Below are the code and all the weights of a small trained network. Each question names an input and a target symbol and asks about switching units off, where a switched-off unit gives its printed mean instead of its output.

import numpy as np


def w(rows, s, z=0):
    codes = np.array(rows[::2]) - 128.0
    scale = np.full(codes.shape[1], s)
    scale[-1] = z or s
    return codes * scale


def f(y):
    return np.maximum(y, 0)


def softmax(a):
    e = np.exp(a - a.max(-1, keepdims=True))
    return e / e.sum(-1, keepdims=True)


def log_softmax(a):
    a = a - a.max(-1, keepdims=True)
    return a - np.log(np.exp(a).sum(-1, keepdims=True))


def net(x, mask):
    ids = ['ΔΦαζηθπτψ'.index(c) for c in x.split()]
    T = len(ids)
    res = E[ids] + P[:T]
    r = res
    for j in range(3):
        rows = slice(2 * j, 2 * j + 2)
        q, k, v = (r @ M[0][rows].T for M in (Q, K, V))
        z = softmax(np.where(np.tri(T) > 0, q @ k.T / 2**0.5, -1e9)) @ v
        o = O[0][rows]
        res = res + np.where(mask[j], z, o[:, -1]) @ o[:, :-1]
    y = f(res @ A[0][:, :-1].T + A[0][:, -1])
    res = res + np.where(mask[3:19], y, B[0][:, -1]) @ B[0][:, :-1]
    return log_softmax(res[-1] @ U[:, :-1].T + U[:, -1])


Q, K, V, O, A, B = {}, {}, {}, {}, {}, {}
E = w([
[104,129,183],'Δ',
[199,96,108],'Φ',
[183,104,129],'α',
[158,92,91],'ζ',
[131,149,185],'η',
[223,253,76],'θ',
[172,66,104],'π',
[123,94,135],'τ',
[148,104,171],'ψ',
],0.017)
P = w([
[96,135,71],'0',
[181,134,239],'1',
[175,148,198],'2',
[176,155,186],'3',
[61,176,2],'4',
[77,169,59],'5',
[72,166,68],'6',
[142,112,152],'7',
[121,141,91],'8',
[95,160,119],'9',
],0.0077)
Q[0] = w([
[119,2,194],'H0',
[217,217,128],'H0',
[141,159,122],'H1',
[217,99,210],'H1',
[137,200,2],'H2',
[4,199,56],'H2',
],0.012)
K[0] = w([
[6,85,76],'H0',
[153,178,122],'H0',
[140,122,102],'H1',
[70,115,78],'H1',
[108,66,225],'H2',
[191,48,197],'H2',
],0.018)
V[0] = w([
[108,74,179],'H0',
[168,77,145],'H0',
[48,1,178],'H1',
[140,111,192],'H1',
[196,50,83],'H2',
[152,184,107],'H2',
],0.019)
O[0] = w([
[127,78,165,40],'H0',
[147,63,86,137],'H0',
[253,159,100,2],'H1',
[171,128,197,127],'H1',
[175,80,33,173],'H2',
[42,106,110,198],'H2',
],0.014,0.0088)
A[0] = w([
[126,223,98,93],'N0',
[118,6,100,83],'N1',
[138,187,101,253],'N2',
[146,186,98,23],'N3',
[177,163,173,224],'N4',
[144,171,103,27],'N5',
[136,8,169,99],'N6',
[145,74,124,35],'N7',
[159,203,77,90],'N8',
[180,194,141,71],'N9',
[73,79,132,94],'N10',
[84,66,89,117],'N11',
[148,66,168,45],'N12',
[151,53,144,33],'N13',
[205,104,155,96],'N14',
[137,159,49,119],'N15',
],0.011,0.0058)
B[0] = w([
[181,107,72,189],'N0',
[118,186,199,232],'N1',
[177,25,214,185],'N2',
[82,196,48,155],'N3',
[19,139,37,170],'N4',
[85,178,60,147],'N5',
[62,178,10,197],'N6',
[100,205,142,152],'N7',
[171,98,176,178],'N8',
[122,41,125,161],'N9',
[199,85,63,239],'N10',
[186,159,194,248],'N11',
[88,209,78,144],'N12',
[145,157,75,157],'N13',
[200,17,169,177],'N14',
[63,172,175,189],'N15',
],0.014,0.016)
U = w([
[60,154,170,146],'Δ',
[184,104,218,188],'Φ',
[146,161,241,168],'α',
[230,188,181,81],'ζ',
[54,82,219,95],'η',
[161,153,84,198],'θ',
[131,245,133,4],'π',
[117,224,127,71],'τ',
[2,162,171,151],'ψ',
],0.007,0.0038)

Each question gives the input, a string of symbols that net reads in full, and the target symbol t.
The units are the heads (2 rows each of Q, K, V and O) and the neurons (one row each of A and B). Each row of codes is followed by its name. A weight is (code - 128) times the scale printed after its matrix; where a second scale follows, it is the last column's (O, A, B and U).
mask holds one flag per unit, heads first, then neurons. A switched-off unit (its flag False) gives its mean, the last column of its rows in O or B, instead of its output. The means were averaged over made-up inputs and are rounded, as every weight is.
A unit's drop is (log p(t) with every unit on - log p(t) with that unit switched off) / (log p(t) with every unit on - log p(t) with every unit switched off).
The circuit of an input: a set's keep is (log p(t) with only the set's units on - log p(t) with every unit switched off) / (log p(t) with every unit on - log p(t) with every unit switched off). Starting from the 12 units with the biggest drops (on a tie, the unit counted first), units are removed one at a time, each time the one whose removal leaves the highest keep (on an exact tie, the one counted first), for as long as the keep stays at least 0.8.
circuit, biggest first: the units of the circuit, biggest drop first
unit that matters most: the unit with the biggest drop
k most important neurons: the k neurons with the biggest drops, biggest first
which heads matter: for each layer, one digit per head in row order, 1 if its drop is at least 0.15 and else 0, layers parted by /
input τ Δ ψ τ θ, target θ: circuit, biggest first => (N0 N3 H0 N2)
input τ ψ π η, target Φ: circuit, biggest first => (H1 N14 H2 N9)
input ψ π π ψ Δ ψ ψ ψ, target η: which heads matter => 011
input Δ η Δ, target η: which heads matter => 011
input Φ Δ ψ π Δ η, target θ: circuit, biggest first => (N1)
input Φ ψ π Δ η, target θ: circuit, biggest first => (H1 N11 N1)
input Δ Φ τ, target η: which heads matter => 011
input η ψ Φ ψ, target ψ: circuit, biggest first => (H2 N4 N10 N11)
input π ψ α, target ζ: circuit, biggest first => (H1 H0 H2 N1)
input η τ η η, target ψ: which heads matter => 101
input π π ψ ψ Δ τ Δ, target θ: circuit, biggest first => (N11 H1)
input ψ θ Δ θ ψ θ, target ψ: 2 most important neurons => (N14 N8)
input η τ τ, target ψ: circuit, biggest first => (H0 H2 N11 N6)
input ζ π α Φ ζ ζ ψ Φ, target α: unit that matters most => H1
input π Φ ψ, target ζ: circuit, biggest first => (H1 H2 N1)
input ψ ψ τ π, target θ: 4 most important neurons => (N14 N6 N11 N4)
input Φ ψ ψ ψ, target π: 2 most important neurons => (N6 N1)
input τ π π π ζ ψ Δ α, target α: circuit, biggest first => (H1 N10 N0 N6)
input η Φ α η, target ψ: 3 most important neurons => (N4 N10 N11)
input Δ π α, target η: which heads matter => 111
input π Δ π η, target ζ: which heads matter => 111
input ψ ζ α Φ α α τ, target π: which heads matter => 101
input ψ Δ α Δ η ψ τ ψ, target ψ: circuit, biggest first => (H2 N11)
input π ψ ψ τ, target ζ: circuit, biggest first => (H1)
input τ η Φ, target Φ: circuit, biggest first => (H1 N14 H2 N9)
input ψ τ Δ θ, target θ: 2 most important neurons => (N0 N4)
